Below are the code and all the weights of a small trained network. Each question names an input and a class and asks about switching units off, where a switched-off unit gives its printed mean instead of its output.

import numpy as np


def w(rows, s, z=0):
    codes = np.array(rows[::2]) - 128.0
    scale = np.full(codes.shape[1], s)
    scale[-1] = z or s
    return codes * scale


def norm(h):
    return h / np.sqrt((h * h).mean(-1, keepdims=True) + 1e-5)


def f(y):
    return y / 2 * (1 + np.tanh(0.7978845608 * (y + 0.044715 * y**3)))


def log_softmax(a):
    a = a - a.max(-1, keepdims=True)
    return a - np.log(np.exp(a).sum(-1, keepdims=True))


def net(x, mask):
    res = np.array(x, float).reshape(1, 8) / 4 @ E
    u = 0
    for l in range(4):
        y = f(norm(res) @ A[l][:, :-1].T + A[l][:, -1])
        res = res + np.where(mask[u : u + 4], y, B[l][:, -1]) @ B[l][:, :-1]
        u += 4
    return log_softmax(norm(res)[-1] @ U[:, :-1].T + U[:, -1])


A, B = {}, {}
E = w([
[132,123,126,123,125],'x0',
[127,155,182,170,233],'x1',
[76,66,76,254,144],'x2',
[126,126,130,128,130],'x3',
[30,15,137,137,198],'x4',
[123,129,122,130,131],'x5',
[122,139,120,126,133],'x6',
[126,129,129,127,128],'x7',
],0.0039)
A[0] = w([
[173,243,224,254,159,250],'0.n1',
[184,149,83,233,65,70],'0.n2',
[40,87,164,144,153,81],'0.n3',
[66,156,169,54,147,30],'0.n4',
],0.0037,0.0021)
B[0] = w([
[230,11,21,147,158,252],'0.n1',
[63,159,76,116,94,153],'0.n2',
[157,168,49,143,119,147],'0.n3',
[102,149,253,68,112,114],'0.n4',
],0.0049,0.0028)
A[1] = w([
[106,82,108,116,150,93],'1.n1',
[254,199,141,143,125,135],'1.n2',
[114,177,171,77,90,135],'1.n3',
[46,116,134,56,69,3],'1.n4',
],0.0072,0.0042)
B[1] = w([
[177,108,133,99,82,148],'1.n1',
[90,3,103,72,136,253],'1.n2',
[218,22,50,153,82,166],'1.n3',
[52,57,121,10,196,139],'1.n4',
],0.0052,0.0035)
A[2] = w([
[137,62,242,103,197,70],'2.n1',
[189,125,107,124,254,53],'2.n2',
[146,167,228,120,249,1],'2.n3',
[83,226,156,225,150,181],'2.n4',
],0.0053,0.00076)
B[2] = w([
[80,254,150,202,179,241],'2.n1',
[67,136,186,117,95,252],'2.n2',
[102,207,158,163,91,160],'2.n3',
[115,122,89,96,176,134],'2.n4',
],0.0084,0.0018)
A[3] = w([
[144,89,186,22,183,45],'3.n1',
[193,187,62,165,46,80],'3.n2',
[139,147,20,172,65,93],'3.n3',
[93,30,150,253,203,254],'3.n4',
],0.006,0.0022)
B[3] = w([
[59,173,144,148,255,155],'3.n1',
[89,160,209,193,153,145],'3.n2',
[117,204,241,202,54,173],'3.n3',
[170,126,116,38,117,254],'3.n4',
],0.0076,0.0057)
U = w([
[177,68,68,134,45,244],'0',
[99,105,94,84,254,76],'1',
[81,227,199,240,109,100],'2',
],0.0084,0.0011)

Each question gives the input, the list of numbers given to net, and the class t.
The units are the neurons (one row each of A and B). Each row of codes is followed by its name. A weight is (code - 128) times the scale printed after its matrix; where a second scale follows, it is the last column's (A, B and U).
mask holds one flag per neuron, layer by layer. A switched-off neuron (its flag False) gives its mean, the last column of its row in B, instead of its output. The means were averaged over made-up inputs and are rounded, as every weight is.
A unit's drop is (log p(t) with every unit on - log p(t) with that unit switched off) / (log p(t) with every unit on - log p(t) with every unit switched off).
The circuit of an input: a set's keep is (log p(t) with only the set's units on - log p(t) with every unit switched off) / (log p(t) with every unit on - log p(t) with every unit switched off). Starting from the 12 units with the biggest drops (on a tie, the unit counted first), units are removed one at a time, each time the one whose removal leaves the highest keep (on an exact tie, the one counted first), for as long as the keep stays at least 0.8.
units of the circuit, in order: the units of the circuit, biggest drop first
unit that matters most: the unit with the biggest drop
k most important neurons: the k neurons with the biggest drops, biggest first
k most important neurons of layer l: the k neurons of layer l with the biggest drops, biggest first
drop of u: that unit's drop, to one decimal
input [4,5,2,2,-7,1,-5,-4], class 0: units of the circuit, in order : [0.n1]
input [3,3,-5,3,-7,-7,-7,4], class 1: units of the circuit, in order : [1.n2, 3.n1]
input [2,6,2,-6,-1,0,-4,5], class 0: 2 most important neurons : [0.n1, 3.n1]
input [-3,4,5,4,-1,-6,-1,-6], class 0: 2 most important neurons : [0.n1, 3.n1]
input [0,0,2,5,5,-2,7,5], class 0: 3 most important neurons : [0.n3, 3.n1, 3.n4]
input [-1,3,1,-4,-6,-8,1,-7], class 0: 2 most important neurons : [0.n1, 1.n2]
input [6,1,-4,-7,3,4,-8,-6], class 2: 4 most important neurons : [1.n2, 2.n1, 0.n2, 3.n4]
input [3,-2,7,-1,-6,-2,-7,7], class 2: 2 most important neurons of layer 3 : [3.n3, 3.n2]
input [8,2,7,2,0,0,7,6], class 0: units of the circuit, in order : [3.n1, 3.n4]
input [0,-7,1,-4,-5,7,6,-8], class 2: 2 most important neurons : [3.n3, 3.n2]
input [-2,2,-8,8,-5,6,0,5], class 1: 3 most important neurons : [1.n2, 3.n1, 3.n4]
input [5,-3,-5,1,1,-8,-7,5], class 1: 2 most important neurons of layer 3 : [3.n1, 3.n4]
input [2,-6,7,1,-1,-3,-5,-1], class 2: 2 most important neurons : [3.n3, 1.n2]
input [3,6,-2,-3,4,7,2,-5], class 2: unit that matters most : 2.n3
input [6,2,-1,8,-6,-2,-3,-8], class 1: 3 most important neurons of layer 1 : [1.n2, 1.n3, 1.n1]
input [4,-8,-7,6,6,7,-6,-8], class 1: drop of 1.n4 : 0.4
